Below are the code and all the weights of a small trained network. Each question names an input and a class and asks about switching units off, where a switched-off unit gives its printed mean instead of its output.

import numpy as np


def w(rows, s, z=0):
    codes = np.array(rows[::2]) - 128.0
    scale = np.full(codes.shape[1], s)
    scale[-1] = z or s
    return codes * scale


def norm(h):
    return h / np.sqrt((h * h).mean(-1, keepdims=True) + 1e-5)


def f(y):
    return y / 2 * (1 + np.tanh(0.7978845608 * (y + 0.044715 * y**3)))


def log_softmax(a):
    a = a - a.max(-1, keepdims=True)
    return a - np.log(np.exp(a).sum(-1, keepdims=True))


def net(x, mask):
    res = np.array(x, float).reshape(1, 7) / 4 @ E
    u = 0
    for l in range(2):
        y = f(norm(res) @ A[l][:, :-1].T + A[l][:, -1])
        res = res + np.where(mask[u : u + 7], y, B[l][:, -1]) @ B[l][:, :-1]
        u += 7
    return log_softmax(norm(res)[-1] @ U[:, :-1].T + U[:, -1])


A, B = {}, {}
E = w([
[200,195,166],'x0',
[167,79,69],'x1',
[210,90,151],'x2',
[167,2,130],'x3',
[82,64,50],'x4',
[131,177,87],'x5',
[37,102,223],'x6',
],0.0079)
A[0] = w([
[170,150,195,4],'L0N1',
[64,253,103,96],'L0N2',
[156,98,191,168],'L0N3',
[36,99,225,79],'L0N4',
[201,171,177,114],'L0N5',
[106,95,206,79],'L0N6',
[111,151,205,89],'L0N7',
],0.011,0.0041)
B[0] = w([
[85,104,13,139],'L0N1',
[23,165,211,254],'L0N2',
[38,130,220,184],'L0N3',
[207,15,57,229],'L0N4',
[137,181,146,201],'L0N5',
[148,3,209,164],'L0N6',
[179,104,191,164],'L0N7',
],0.0048,0.0046)
A[1] = w([
[136,64,156,61],'L1N1',
[252,160,167,254],'L1N2',
[79,157,113,67],'L1N3',
[178,50,110,162],'L1N4',
[148,162,254,232],'L1N5',
[91,108,52,117],'L1N6',
[254,170,68,181],'L1N7',
],0.012,0.0038)
B[1] = w([
[137,104,244,158],'L1N1',
[185,167,59,237],'L1N2',
[128,205,127,138],'L1N3',
[193,165,119,199],'L1N4',
[215,168,133,255],'L1N5',
[19,87,156,167],'L1N6',
[96,106,2,212],'L1N7',
],0.0088,0.0066)
U = w([
[126,136,32,210],'0',
[91,200,145,2],'1',
[69,52,139,160],'2',
[129,128,178,187],'3',
[142,121,140,65],'4',
[102,224,88,139],'5',
[3,158,89,100],'6',
],0.021,0.0077)

Each question gives the input, the list of numbers given to net, and the class t.
The units are the neurons (one row each of A and B). Each row of codes is followed by its name. A weight is (code - 128) times the scale printed after its matrix; where a second scale follows, it is the last column's (A, B and U).
mask holds one flag per neuron, layer by layer. A switched-off neuron (its flag False) gives its mean, the last column of its row in B, instead of its output. The means were averaged over made-up inputs and are rounded, as every weight is.
A unit's drop is (log p(t) with every unit on - log p(t) with that unit switched off) / (log p(t) with every unit on - log p(t) with every unit switched off).
The circuit of an input: a set's keep is (log p(t) with only the set's units on - log p(t) with every unit switched off) / (log p(t) with every unit on - log p(t) with every unit switched off). Starting from the 12 units with the biggest drops (on a tie, the unit counted first), units are removed one at a time, each time the one whose removal leaves the highest keep (on an exact tie, the one counted first), for as long as the keep stays at least 0.8.
circuit, biggest first: the units of the circuit, biggest drop first
top k neurons: the k neurons with the biggest drops, biggest first
top k neurons in layer l: the k neurons of layer l with the biggest drops, biggest first
drop when u is switched off: that unit's drop, to one decimal
input [5,4,1,-5,4,5,8], class 3: top neuron in layer 1	(L1N7)
input [-5,8,-7,6,-8,-2,8], class 3: top 4 neurons in layer 1	(L1N7, L1N1, L1N4, L1N6)
input [-3,-8,4,-3,-1,-2,3], class 4: circuit, biggest first	(L1N5, L0N4)
input [-5,-6,-8,-8,2,-3,-8], class 6: circuit, biggest first	(L1N5, L1N2)
input [4,-5,5,8,-8,1,-3], class 5: circuit, biggest first	(L1N2, L0N4)
input [8,3,-7,1,2,5,0], class 1: top 2 neurons	(L0N2, L1N7)
input [-2,-6,0,-5,5,5,-5], class 6: top 2 neurons in layer 1	(L1N5, L1N2)
input [8,6,3,8,8,5,7], class 3: circuit, biggest first	(L1N7, L1N1)
input [-3,-6,-7,4,0,3,1], class 2: circuit, biggest first	(L0N4, L1N2)
input [1,1,-1,4,6,3,1], class 2: top 3 neurons in layer 1	(L1N6, L1N2, L1N7)
input [-4,0,-4,6,3,6,-5], class 2: top 4 neurons in layer 1	(L1N6, L1N2, L1N5, L1N3)
input [3,3,7,-4,-7,1,4], class 0: top 2 neurons	(L1N2, L0N2)
input [-3,-3,0,8,-7,7,-2], class 5: top 3 neurons	(L0N3, L0N4, L1N2)
input [-2,-3,-4,6,1,7,2], class 2: top neuron in layer 1	(L1N7)
input [8,0,-5,-4,1,-3,5], class 3: drop when L1N2 is switched off	0.2
input [-4,-5,-6,0,0,-3,8], class 2: drop when L0N4 is switched off	0.4
input [-3,-2,-7,7,6,-3,-4], class 2: drop when L1N4 is switched off	0.0
